Here is a tiny trained network, its code and every weight. The questions are about switching its units off for an input and a target symbol, where a switched-off unit gives its printed mean instead of its output.

import numpy as np


def w(rows, s, z=0):
    codes = np.array(rows[::2]) - 128.0
    scale = np.full(codes.shape[1], s)
    scale[-1] = z or s
    return codes * scale


def f(y):
    return np.maximum(y, 0)


def softmax(a):
    e = np.exp(a - a.max(-1, keepdims=True))
    return e / e.sum(-1, keepdims=True)


def log_softmax(a):
    a = a - a.max(-1, keepdims=True)
    return a - np.log(np.exp(a).sum(-1, keepdims=True))


def net(x, mask):
    ids = ['γδεθλμξστφ'.index(c) for c in x.split()]
    T = len(ids)
    res = E[ids] + P[:T]
    q, k, v = (res @ M[0].T for M in (Q, K, V))
    z = softmax(np.where(np.tri(T) > 0, q @ k.T / 3**0.5, -1e9)) @ v
    res = res + np.where(mask[0], z, O[0][:, -1]) @ O[0][:, :-1]
    y = f(res @ A[0][:, :-1].T + A[0][:, -1])
    res = res + np.where(mask[1:9], y, B[0][:, -1]) @ B[0][:, :-1]
    return log_softmax(res[-1] @ U[:, :-1].T + U[:, -1])


Q, K, V, O, A, B = {}, {}, {}, {}, {}, {}
E = w([
[147,56,169],'γ',
[174,184,131],'δ',
[5,76,116],'ε',
[124,164,86],'θ',
[158,123,159],'λ',
[174,147,165],'μ',
[156,135,146],'ξ',
[155,99,169],'σ',
[142,132,119],'τ',
[45,113,82],'φ',
],0.017)
P = w([
[26,244,253],'0',
[179,33,144],'1',
[190,54,129],'2',
[194,55,113],'3',
[198,61,110],'4',
[204,63,97],'5',
[203,61,97],'6',
[209,67,97],'7',
[209,66,101],'8',
[215,63,102],'9',
[222,69,103],'10',
[223,66,103],'11',
],0.0067)
Q[0] = w([
[178,92,149],'h0',
[132,220,129],'h0',
[157,7,151],'h0',
],0.015)
K[0] = w([
[103,217,219],'h0',
[192,75,119],'h0',
[1,203,205],'h0',
],0.012)
V[0] = w([
[154,236,135],'h0',
[102,133,7],'h0',
[75,83,115],'h0',
],0.012)
O[0] = w([
[186,255,3,155],'h0',
[217,17,96,1],'h0',
[164,92,203,165],'h0',
],0.0091,0.0042)
A[0] = w([
[117,93,14,80],'n0',
[199,106,108,174],'n1',
[84,130,208,87],'n2',
[61,71,179,113],'n3',
[52,107,40,103],'n4',
[121,112,5,62],'n5',
[254,225,46,13],'n6',
[92,102,157,253],'n7',
],0.009,0.0047)
B[0] = w([
[109,91,162,158],'n0',
[254,80,103,171],'n1',
[100,122,106,178],'n2',
[118,104,117,222],'n3',
[99,133,191,163],'n4',
[15,115,216,164],'n5',
[68,63,71,254],'n6',
[102,169,178,221],'n7',
],0.0095,0.0081)
U = w([
[53,156,222,144],'γ',
[53,47,97,2],'δ',
[138,100,215,99],'ε',
[129,40,73,47],'θ',
[140,202,128,197],'λ',
[90,174,85,89],'μ',
[123,165,87,157],'ξ',
[156,254,207,228],'σ',
[175,148,84,202],'τ',
[243,127,144,104],'φ',
],0.0088,0.0057)

Each question gives the input, a string of symbols that net reads in full, and the target symbol t.
The units are the heads (3 rows each of Q, K, V and O) and the neurons (one row each of A and B). Each row of codes is followed by its name. A weight is (code - 128) times the scale printed after its matrix; where a second scale follows, it is the last column's (O, A, B and U).
mask holds one flag per unit, heads first, then neurons. A switched-off unit (its flag False) gives its mean, the last column of its rows in O or B, instead of its output. The means were averaged over made-up inputs and are rounded, as every weight is.
A unit's drop is (log p(t) with every unit on - log p(t) with that unit switched off) / (log p(t) with every unit on - log p(t) with every unit switched off).
The circuit of an input: a set's keep is (log p(t) with only the set's units on - log p(t) with every unit switched off) / (log p(t) with every unit on - log p(t) with every unit switched off). Starting from all 9 units, units are removed one at a time, each time the one whose removal leaves the highest keep (on an exact tie, the one counted first), for as long as the keep stays at least 0.8.
circuit, biggest first: the units of the circuit, biggest drop first
unit that matters most: the unit with the biggest drop
k most important neurons: the k neurons with the biggest drops, biggest first
drop of u: that unit's drop, to one decimal
input σ τ μ, target σ: circuit, biggest first -> h0
input δ δ ε δ ε δ δ γ, target δ: 2 most important neurons -> n6, n5
input μ σ φ ε φ φ φ λ, target μ: circuit, biggest first -> h0, n6
input θ σ μ σ, target θ: circuit, biggest first -> h0, n6, n1
input φ δ γ ξ θ θ δ φ λ ξ, target φ: 2 most important neurons -> n1, n6
input λ ξ γ τ σ σ σ δ ξ μ φ, target γ: 2 most important neurons -> n4, n6
input δ φ φ σ φ θ ξ, target δ: circuit, biggest first -> h0, n6, n5
input σ φ ξ, target σ: circuit, biggest first -> h0, n6
input θ σ σ δ ξ σ μ, target θ: 3 most important neurons -> n6, n1, n7
input τ δ θ γ μ σ ε, target γ: 2 most important neurons -> n6, n4
input φ δ φ θ φ ξ σ, target φ: 2 most important neurons -> n1, n6
input δ ξ σ λ γ δ φ ε σ λ, target δ: 3 most important neurons -> n6, n5, n0
input θ σ φ φ γ σ γ λ, target θ: 2 most important neurons -> n6, n1
input ε δ τ φ φ λ δ γ φ φ σ, target ε: circuit, biggest first -> h0
input σ σ φ σ ε λ μ, target σ: 2 most important neurons -> n6, n3
input δ σ λ φ ε, target γ: 2 most important neurons -> n4, n6
input σ ε φ θ φ δ σ τ τ μ σ, target σ: drop of n6 -> 0.3
input μ φ γ γ φ ε φ μ δ σ, target μ: drop of h0 -> 1.3
input ε σ σ μ φ σ φ φ γ φ ξ μ, target ε: drop of n3 -> 0.0
input θ λ δ δ φ, target γ: unit that matters most -> n5
